Below are the code and all the weights of a small trained network. Each question names an input and a target symbol and asks about switching units off, where a switched-off unit gives its printed mean instead of its output.

import numpy as np


def w(rows, s, z=0):
    codes = np.array(rows[::2]) - 128.0
    scale = np.full(codes.shape[1], s)
    scale[-1] = z or s
    return codes * scale


def norm(h):
    return h / np.sqrt((h * h).mean(-1, keepdims=True) + 1e-5)


def f(y):
    return np.maximum(y, 0)


def softmax(a):
    e = np.exp(a - a.max(-1, keepdims=True))
    return e / e.sum(-1, keepdims=True)


def log_softmax(a):
    a = a - a.max(-1, keepdims=True)
    return a - np.log(np.exp(a).sum(-1, keepdims=True))


def net(x, mask):
    ids = ['ΛΦΨαβεζημστω'.index(c) for c in x.split()]
    T = len(ids)
    res = E[ids] + P[:T]
    r = norm(res)
    for j in range(2):
        rows = slice(2 * j, 2 * j + 2)
        q, k, v = (r @ M[0][rows].T for M in (Q, K, V))
        z = softmax(np.where(np.tri(T) > 0, q @ k.T / 2**0.5, -1e9)) @ v
        o = O[0][rows]
        res = res + np.where(mask[j], z, o[:, -1]) @ o[:, :-1]
    y = f(norm(res) @ A[0][:, :-1].T + A[0][:, -1])
    res = res + np.where(mask[2:6], y, B[0][:, -1]) @ B[0][:, :-1]
    return log_softmax(norm(res)[-1] @ U[:, :-1].T + U[:, -1])


Q, K, V, O, A, B = {}, {}, {}, {}, {}, {}
E = w([
[133,111,152,113,131,171,138],'Λ',
[209,69,149,198,48,145,108],'Φ',
[125,195,175,166,184,197,174],'Ψ',
[97,148,86,182,104,115,35],'α',
[191,102,225,141,39,144,102],'β',
[113,197,99,153,231,80,123],'ε',
[184,175,40,209,114,128,41],'ζ',
[118,59,91,164,89,207,137],'η',
[130,248,224,61,86,93,100],'μ',
[227,153,136,174,52,143,89],'σ',
[183,13,188,195,141,172,94],'τ',
[151,89,130,189,150,76,86],'ω',
],0.013)
P = w([
[81,137,120,130,98,67,248],'0',
[179,77,91,150,206,206,48],'1',
[125,67,154,120,124,83,196],'2',
[57,163,175,134,96,74,156],'3',
[211,177,69,96,158,174,98],'4',
[127,61,148,99,127,80,173],'5',
[54,160,197,147,104,71,118],'6',
[234,210,45,49,121,153,117],'7',
],0.012)
Q[0] = w([
[165,90,131,123,168,145,161],'H1',
[137,174,70,98,133,106,128],'H1',
[120,145,83,93,123,11,171],'H2',
[103,205,126,151,109,115,79],'H2',
],0.011)
K[0] = w([
[194,122,121,188,184,214,120],'H1',
[100,131,145,148,99,127,144],'H1',
[107,70,111,72,61,23,65],'H2',
[82,243,254,111,152,234,190],'H2',
],0.0074)
V[0] = w([
[20,143,115,76,105,108,1],'H1',
[101,111,135,214,122,73,186],'H1',
[115,217,183,224,136,220,168],'H2',
[89,155,212,27,120,84,133],'H2',
],0.0052)
O[0] = w([
[66,174,33,229,121,158,108,19],'H1',
[175,5,182,193,163,173,36,203],'H1',
[160,131,51,133,176,191,46,253],'H2',
[191,128,178,254,156,170,152,56],'H2',
],0.0067,0.003)
A[0] = w([
[192,46,119,186,206,191,51,138],'N1',
[243,119,134,68,75,232,83,254],'N2',
[97,152,129,97,254,165,117,120],'N3',
[62,220,145,239,57,179,74,15],'N4',
],0.0073,0.0032)
B[0] = w([
[65,221,164,105,97,171,21,209],'N1',
[103,220,2,104,202,163,99,244],'N2',
[175,114,97,83,124,172,59,158],'N3',
[46,111,88,55,107,16,217,158],'N4',
],0.009,0.011)
U = w([
[116,127,193,94,197,222,186,94],'Λ',
[217,104,137,63,18,139,71,32],'Φ',
[101,209,117,113,158,245,49,109],'Ψ',
[44,133,96,118,121,59,148,154],'α',
[203,192,216,160,61,170,149,170],'β',
[143,103,108,157,250,92,146,136],'ε',
[202,105,30,173,69,64,136,117],'ζ',
[83,52,81,122,113,207,171,151],'η',
[94,164,151,170,123,53,205,253],'μ',
[186,187,2,140,148,174,143,105],'σ',
[142,32,191,98,148,192,57,2],'τ',
[93,86,177,194,102,103,39,162],'ω',
],0.0095,0.0034)

Each question gives the input, a string of symbols that net reads in full, and the target symbol t.
The units are the heads (2 rows each of Q, K, V and O) and the neurons (one row each of A and B). Each row of codes is followed by its name. A weight is (code - 128) times the scale printed after its matrix; where a second scale follows, it is the last column's (O, A, B and U).
mask holds one flag per unit, heads first, then neurons. A switched-off unit (its flag False) gives its mean, the last column of its rows in O or B, instead of its output. The means were averaged over made-up inputs and are rounded, as every weight is.
A unit's drop is (log p(t) with every unit on - log p(t) with that unit switched off) / (log p(t) with every unit on - log p(t) with every unit switched off).
The circuit of an input: a set's keep is (log p(t) with only the set's units on - log p(t) with every unit switched off) / (log p(t) with every unit on - log p(t) with every unit switched off). Starting from all 6 units, units are removed one at a time, each time the one whose removal leaves the highest keep (on an exact tie, the one counted first), for as long as the keep stays at least 0.8.
units of the circuit, in order: the units of the circuit, biggest drop first
top k neurons: the k neurons with the biggest drops, biggest first
which heads matter: for each layer, one digit per head in row order, 1 if its drop is at least 0.15 and else 0, layers parted by /
input η ζ μ η α β η, target α: which heads matter : 00
input ζ μ ε Λ, target μ: top 3 neurons : N2; N4; N1
input η β β ζ η Ψ, target Λ: top 3 neurons : N2; N1; N4
input η μ Λ τ, target μ: units of the circuit, in order : H1; N2; N4; N3
input σ α Λ, target α: which heads matter : 11
input σ Λ α β, target α: units of the circuit, in order : N4; H1; N1
input η η η ε, target ε: top neuron : N1
input σ ε α α β η β, target α: which heads matter : 10
input τ ω ζ τ, target ω: which heads matter : 01
input σ Φ σ η Φ ω, target μ: which heads matter : 01
input ε α τ β Φ Φ, target ζ: units of the circuit, in order : H2; N1; H1
input Λ τ β ω, target ω: which heads matter : 10
input β η μ σ α ε, target ε: units of the circuit, in order : N1; N2
input α Λ ω μ σ Ψ, target Λ: which heads matter : 00
input η η σ α, target α: which heads matter : 00
input β μ ζ η Ψ Φ, target ζ: units of the circuit, in order : N1; H2
input σ ε η Φ, target Φ: top neuron : N1
input μ β η σ, target μ: units of the circuit, in order : N4; H2; N3
input ω β μ ε, target μ: top 3 neurons : N2; N4; N1
input η α σ τ η β ζ, target α: units of the circuit, in order : N4
input ω η α, target ω: which heads matter : 11
input ω β α α μ μ ζ, target μ: top 3 neurons : N4; N2; N3
input μ Φ Φ β, target μ: which heads matter : 01
input ε η η Ψ Ψ μ, target β: which heads matter : 01
input ω η Λ Φ, target ω: which heads matter : 11
